Below is a small trained network, with its code and all its weights. Each question gives an input and a class and asks what happens when units are switched off, that is, made to give their printed mean instead of their output.

import numpy as np


def w(rows, s, z=0):
    codes = np.array(rows[::2]) - 128.0
    scale = np.full(codes.shape[1], s)
    scale[-1] = z or s
    return codes * scale


def norm(h):
    return h / np.sqrt((h * h).mean(-1, keepdims=True) + 1e-5)


def f(y):
    return np.maximum(y, 0)


def log_softmax(a):
    a = a - a.max(-1, keepdims=True)
    return a - np.log(np.exp(a).sum(-1, keepdims=True))


def net(x, mask):
    res = np.array(x, float).reshape(1, 2) / 4 @ E
    u = 0
    for l in range(3):
        y = f(norm(res) @ A[l][:, :-1].T + A[l][:, -1])
        res = res + np.where(mask[u : u + 5], y, B[l][:, -1]) @ B[l][:, :-1]
        u += 5
    return log_softmax(norm(res)[-1] @ U[:, :-1].T + U[:, -1])


A, B = {}, {}
E = w([
[231,74,195,138,185],'x0',
[97,89,254,34,113],'x1',
],0.00054)
A[0] = w([
[179,50,141,166,162,2],'0.n0',
[41,193,109,49,78,152],'0.n1',
[161,45,133,147,162,14],'0.n2',
[82,117,167,63,92,192],'0.n3',
[246,5,166,133,171,128],'0.n4',
],0.0018,0.0015)
B[0] = w([
[165,254,217,139,64,144],'0.n0',
[166,189,185,123,111,247],'0.n1',
[152,213,244,152,105,137],'0.n2',
[123,103,56,189,139,248],'0.n3',
[78,141,120,89,192,250],'0.n4',
],0.0023,0.0015)
A[1] = w([
[168,166,175,120,135,163],'1.n0',
[240,52,188,124,147,149],'1.n1',
[252,53,182,119,127,4],'1.n2',
[154,165,79,190,107,164],'1.n3',
[166,103,57,163,150,88],'1.n4',
],0.0028,0.0026)
B[1] = w([
[86,98,86,96,119,196],'1.n0',
[120,208,88,174,4,191],'1.n1',
[131,139,29,74,206,132],'1.n2',
[172,90,163,107,181,253],'1.n3',
[106,91,64,162,95,174],'1.n4',
],0.0027,0.0021)
A[2] = w([
[137,27,231,49,247,36],'2.n0',
[148,254,169,161,98,91],'2.n1',
[82,4,199,138,28,109],'2.n2',
[88,79,84,110,64,134],'2.n3',
[117,13,147,137,165,2],'2.n4',
],0.0028,0.0021)
B[2] = w([
[2,62,174,16,228,194],'2.n0',
[200,199,188,59,44,254],'2.n1',
[221,113,17,223,191,229],'2.n2',
[103,71,127,145,197,220],'2.n3',
[117,152,179,64,84,147],'2.n4',
],0.004,0.0012)
U = w([
[247,14,2,240,251,251],'0',
[220,253,245,8,12,254],'1',
[27,17,216,16,245,238],'2',
[11,12,241,253,8,2],'3',
[7,13,242,248,11,2],'4',
],0.0048,0.0045)

Each question gives the input, the list of numbers given to net, and the class t.
The units are the neurons (one row each of A and B). Each row of codes is followed by its name. A weight is (code - 128) times the scale printed after its matrix; where a second scale follows, it is the last column's (A, B and U).
mask holds one flag per neuron, layer by layer. A switched-off neuron (its flag False) gives its mean, the last column of its row in B, instead of its output. The means were averaged over made-up inputs and are rounded, as every weight is.
A unit's drop is (log p(t) with every unit on - log p(t) with that unit switched off) / (log p(t) with every unit on - log p(t) with every unit switched off).
The circuit of an input: a set's keep is (log p(t) with only the set's units on - log p(t) with every unit switched off) / (log p(t) with every unit on - log p(t) with every unit switched off). Starting from the 12 units with the biggest drops (on a tie, the unit counted first), units are removed one at a time, each time the one whose removal leaves the highest keep (on an exact tie, the one counted first), for as long as the keep stays at least 0.8.
units of the circuit, in order: the units of the circuit, biggest drop first
most important unit: the unit with the biggest drop
top k neurons: the k neurons with the biggest drops, biggest first
k most important neurons of layer l: the k neurons of layer l with the biggest drops, biggest first
drop of u: that unit's drop, to one decimal
input [-4,0], class 1: most important unit : 0.n1
input [4,-1], class 1: top 3 neurons : (1.n3; 0.n0; 0.n2)
input [-5,5], class 0: top 4 neurons : (0.n4; 2.n2; 1.n1; 0.n3)
input [-4,4], class 0: top 2 neurons : (0.n4; 1.n1)
input [-3,0], class 2: units of the circuit, in order : (1.n1; 1.n3; 0.n4; 2.n0)
input [0,-3], class 2: units of the circuit, in order : (1.n1; 1.n3; 2.n0)
input [-6,6], class 0: top 2 neurons : (2.n2; 0.n4)
input [-6,-5], class 1: top 3 neurons : (0.n3; 0.n1; 1.n0)
input [-6,-4], class 1: 2 most important neurons of layer 0 : (0.n3; 0.n1)
input [-3,8], class 0: top 3 neurons : (2.n2; 1.n3; 0.n4)
input [-4,7], class 0: top 2 neurons : (2.n2; 1.n3)
input [5,1], class 1: 2 most important neurons of layer 1 : (1.n1; 1.n3)
input [1,0], class 2: top 2 neurons : (1.n1; 0.n4)
input [1,4], class 0: most important unit : 1.n3
input [4,5], class 0: top 2 neurons : (0.n4; 1.n1)
input [1,8], class 0: top 2 neurons : (2.n2; 1.n1)
input [-3,7], class 0: top 2 neurons : (1.n3; 2.n2)
input [1,-1], class 2: 2 most important neurons of layer 1 : (1.n1; 1.n4)
input [1,-2], class 2: top 2 neurons : (1.n1; 0.n3)
input [2,-1], class 2: most important unit : 0.n4
input [-5,7], class 0: top 2 neurons : (2.n2; 1.n3)
input [3,-2], class 2: 3 most important neurons of layer 1 : (1.n1; 1.n0; 1.n4)
input [7,-3], class 1: drop of 1.n1 : 0.4
input [1,1], class 2: drop of 1.n1 : 0.5
input [-7,7], class 0: drop of 0.n4 : 0.7
input [-1,-1], class 2: drop of 1.n2 : 0.0
input [7,3], class 1: most important neuron of layer 1 : (1.n1)
input [0,0], class 2: 2 most important neurons of layer 0 : (0.n1; 0.n3)
